What each symbol does to the elements:
κ: j949->j677, j628->j949, j119->j558, j677->j330, j871->j279, j61->j846, j547->j682, j558->j724, j599->j217, j217->j673, j106->j845, j631->j871, j710->j106, j200->j157, j307->j599, j847->j627, j412->j346, j627->j412, j731->j817, j836->j307, j876->j631, j65->j836, j441->j484, j346->j491, j724->j278, j491->j61, j682->j731, j157->j441, j484->j628, j673->j712, j278->j65, j237->j847, j330->j237, j757->j876, j279->j547, j846->j270, j712->j757, j845->j200, j817->j119, j270->j710
ρ: j949->j871, j628->j279, j119->j845, j677->j631, j871->j949, j61->j836, j547->j484, j558->j106, j599->j346, j217->j412, j106->j558, j631->j677, j710->j724, j200->j817, j307->j491, j847->j712, j412->j217, j627->j673, j731->j157, j836->j61, j876->j330, j65->j846, j441->j682, j346->j599, j724->j710, j491->j307, j682->j441, j157->j731, j484->j547, j673->j627, j278->j270, j237->j757, j330->j876, j757->j237, j279->j628, j846->j65, j712->j847, j845->j119, j817->j200, j270->j278

The rows follow the links: the fewer symbols apart two elements are, the more alike their rows tend to be.

Each row is also shifted at random along 3 hidden directions that mean nothing.

Some elements, each with a row of numbers:
j157
[-44,3,-3,19,-25,20,13,-17,-10,4,20,-3,-14,-4,-13,-12,1,-2,42,-13,19,-9,1,29,-4,33,1,-33,-12,14,-1,-43,-28,-3,-22,13,-12,2,29,11,-18,-5]
j279
[19,-6,-6,-2,-23,-11,4,35,-4,12,56,10,49,16,41,-5,-5,-16,27,13,-45,-2,41,-11,13,5,-14,4,-12,3,-8,14,53,-1,-66,-4,3,-4,-7,22,24,-21]
j270
[25,-7,13,-30,22,-27,-43,-19,49,51,-55,23,-62,-61,-56,0,-52,24,-40,-3,-21,51,-57,-6,8,-55,42,86,83,-4,29,94,-43,22,96,4,-22,-4,-39,-50,-5,51]
j724
[-7,19,34,-19,2,-6,-6,-5,-32,-20,-33,13,-21,8,-16,-23,25,45,-5,-11,26,19,-44,3,-30,-8,15,9,11,23,-16,3,-20,-38,23,35,-24,26,-12,1,-5,-7]
j558
[8,11,30,-15,8,6,53,24,-19,-16,-2,14,-22,-22,-20,-14,-8,39,-50,-10,2,24,-4,44,-53,-37,15,29,32,25,-37,-12,12,-18,59,33,25,18,-32,-3,-34,-42]
j710
[-18,-16,42,-4,39,-7,-60,-16,-9,-27,-59,7,34,54,3,43,47,9,-27,-33,2,-51,-19,-21,39,39,-2,-27,-11,-36,-8,1,-6,14,-40,47,-8,6,-18,14,49,-15]
j631
[14,32,-29,-17,-20,-10,4,12,-35,-13,46,18,-1,-16,8,-34,17,-4,19,37,-6,24,-16,2,-25,-25,19,31,-22,30,-40,4,25,-30,-1,-18,18,25,1,29,11,4]
j876
[-3,31,-25,-13,5,14,54,40,-15,9,67,38,21,5,16,-14,4,-2,-29,21,-44,38,26,39,-16,24,4,-14,1,-5,-37,-37,48,-52,-1,-22,54,29,19,73,-12,-9]
j330
[5,-14,-25,-11,13,-12,21,25,-15,-44,31,-6,43,25,12,30,32,-45,-39,24,-24,-34,17,24,-6,-10,-3,20,-40,16,-39,4,25,20,-19,-13,65,-6,18,33,26,-37]
j441
[-30,8,-16,10,-7,-1,-27,-36,6,31,-14,-5,-31,-11,-8,-19,-17,-3,45,5,38,28,-12,-14,11,26,2,-46,-8,-33,34,-25,-47,-22,-8,-23,-34,39,39,-27,-31,54]
j307
[-35,-14,15,3,-15,-15,-24,-32,9,11,5,-19,7,-11,-11,4,-3,-14,29,-18,5,-31,13,19,20,20,1,17,5,14,28,24,-28,28,-26,3,-29,-20,41,-29,26,-7]
j217
[-27,-17,-8,9,-9,11,68,0,33,3,49,-16,17,-11,-32,28,-22,-33,-37,0,-30,-19,60,67,-12,24,-24,6,18,22,10,-3,-9,32,29,-10,37,-40,32,0,-8,-43]
j119
[15,6,30,0,23,23,16,13,-18,-31,-33,-6,-15,11,9,21,-2,28,-32,-19,23,-7,-7,-4,-28,1,-5,-29,6,-1,-7,-27,3,-7,35,29,10,4,-27,9,-15,-21]
j547
[37,-5,-7,4,-24,-16,-1,28,31,20,29,-5,9,-8,40,8,-21,-19,17,12,-48,-3,39,-12,18,-8,-12,20,24,5,19,20,40,15,-39,-11,-10,-16,-32,6,20,-18]
j677
[-5,7,-25,8,40,-11,-31,1,5,-8,7,8,33,38,9,23,18,-36,-38,18,-31,1,23,-14,28,34,-7,-3,-36,-41,-4,2,9,-10,-7,-25,43,5,29,23,29,20]

Where do the symbols, taken in turn from left to right, take each start?
Answer with the element's name.
[19,0,38,7,0,28,84,45,3,-30,19,-18,15,-3,-1,25,-9,8,-54,-7,-17,-18,69,42,-27,-22,-26,5,22,18,-19,-41,52,16,33,36,48,-23,-35,24,-26,-73]
ρ ρ κ ρ ρ => j119
[29,-23,13,7,-11,4,15,34,22,7,13,-23,18,5,29,33,-10,-23,-2,5,-17,-21,44,-13,18,-6,-25,5,8,11,16,5,45,38,-20,7,2,-36,-38,-1,16,-38]
κ κ ρ ρ κ => j119
[1,10,-27,-10,16,13,18,-5,-9,-3,12,18,-30,-7,-12,-13,4,-19,-29,28,14,27,-24,8,-21,-12,22,-2,-19,-11,-20,-19,4,-25,43,-35,41,31,28,16,-26,27]
κ κ κ κ => j279
[-7,-5,-22,4,-1,20,76,5,43,30,58,14,-26,-51,-53,8,-50,-30,-57,9,-40,18,39,69,-24,-4,6,14,39,12,-9,14,0,22,74,-33,54,-36,38,5,-38,-19]
κ κ ρ => j237
[-29,-25,-18,14,3,-11,-27,-36,41,18,-4,-16,-12,-2,-24,14,-22,-30,5,-4,-5,-15,4,9,25,12,-15,1,8,-6,37,27,-42,36,0,-13,-12,-33,31,-29,11,9]
κ ρ ρ κ => j673
[-39,-20,12,6,17,6,-52,-32,17,2,-39,32,13,48,16,32,40,0,28,-37,25,-44,-21,-40,48,69,-6,-69,-14,-59,-18,-26,-37,37,-46,41,-27,0,12,33,8,8]
κ ρ ρ ρ ρ => j200
[-20,-15,24,-10,18,3,-19,-28,39,20,-21,36,-7,-4,-19,20,-4,1,-17,-27,-9,-15,-27,13,33,18,16,2,48,-20,-15,17,-32,31,18,17,-17,-17,-5,13,8,-4]
ρ ρ κ κ => j200
[-15,-11,-32,1,30,6,1,-13,-28,-42,-11,-19,-28,12,-23,16,32,-19,-30,19,55,-17,-30,-1,-25,-22,12,-6,-49,10,-2,-19,-30,-7,36,-17,30,6,32,-25,-22,15]
ρ κ κ κ ρ => j599
[-20,9,10,-10,-24,-22,-31,-20,19,29,1,27,11,-11,-3,-29,-12,30,38,-29,-28,27,-4,8,16,40,17,-3,23,-23,4,22,-17,-20,-32,5,-45,27,5,15,15,6]
ρ ρ κ κ ρ => j491
[-46,-21,6,-12,-23,10,24,-27,-27,-41,7,-16,-13,2,-11,4,41,-17,35,-28,51,-43,-29,33,-21,3,-3,-7,-37,39,-35,-25,-41,22,-14,30,-27,-29,31,9,-17,-40]
ρ ρ κ κ κ => j484
[36,11,-16,-28,-28,-30,-17,10,-23,-7,6,-16,-27,-56,-3,-33,8,-8,38,42,28,20,-71,-9,-44,-97,42,84,-24,73,-12,53,-17,3,8,-27,-38,16,-6,-32,14,24]
ρ ρ κ ρ => j628
[5,17,-47,-7,28,-19,-45,-26,20,39,-17,2,-17,-16,-29,-8,-27,-12,-24,22,-24,48,-4,-20,24,-7,14,18,6,-38,36,39,-33,-22,35,-60,12,21,30,-29,6,64]
κ κ ρ => j876
[-45,-5,14,-13,-23,-16,4,-23,-24,-23,19,-22,23,-5,-9,-25,7,0,38,-20,-13,-20,6,35,-9,4,-10,31,-18,48,-14,20,-24,3,-59,20,-19,-4,13,-7,35,-26]
κ κ κ => j217
[-12,23,-36,11,30,-13,-62,-43,-22,16,-30,-28,-28,-3,-35,-28,-14,1,7,16,40,32,-33,-29,6,-6,12,2,-24,-18,71,27,-57,-24,11,-41,-16,50,38,-57,-1,80]
ρ ρ ρ κ κ => j682
[-41,15,-18,18,10,-3,-58,-47,-40,-37,-60,-60,-22,32,-3,-23,34,0,40,0,85,-6,-25,-44,-7,8,-14,-27,-68,-10,43,-26,-70,-27,-17,-6,-20,39,41,-63,5,53]
ρ ρ κ κ κ => j677
[-20,24,20,-11,-15,-4,-30,-22,19,37,-20,41,-5,-6,-14,-33,-3,47,27,-23,-28,49,-21,-3,15,30,11,-3,50,-26,-14,5,-26,-38,-16,22,-36,42,-15,22,-3,22]
ρ ρ κ ρ => j846
[32,-34,17,20,30,6,-26,8,21,-8,-51,-10,-15,18,24,32,-9,-13,-7,-4,23,-30,7,-53,38,-12,-10,-29,-3,-29,45,-3,17,37,13,9,-24,-24,-43,-28,-11,-2]
ρ ρ ρ ρ => j731
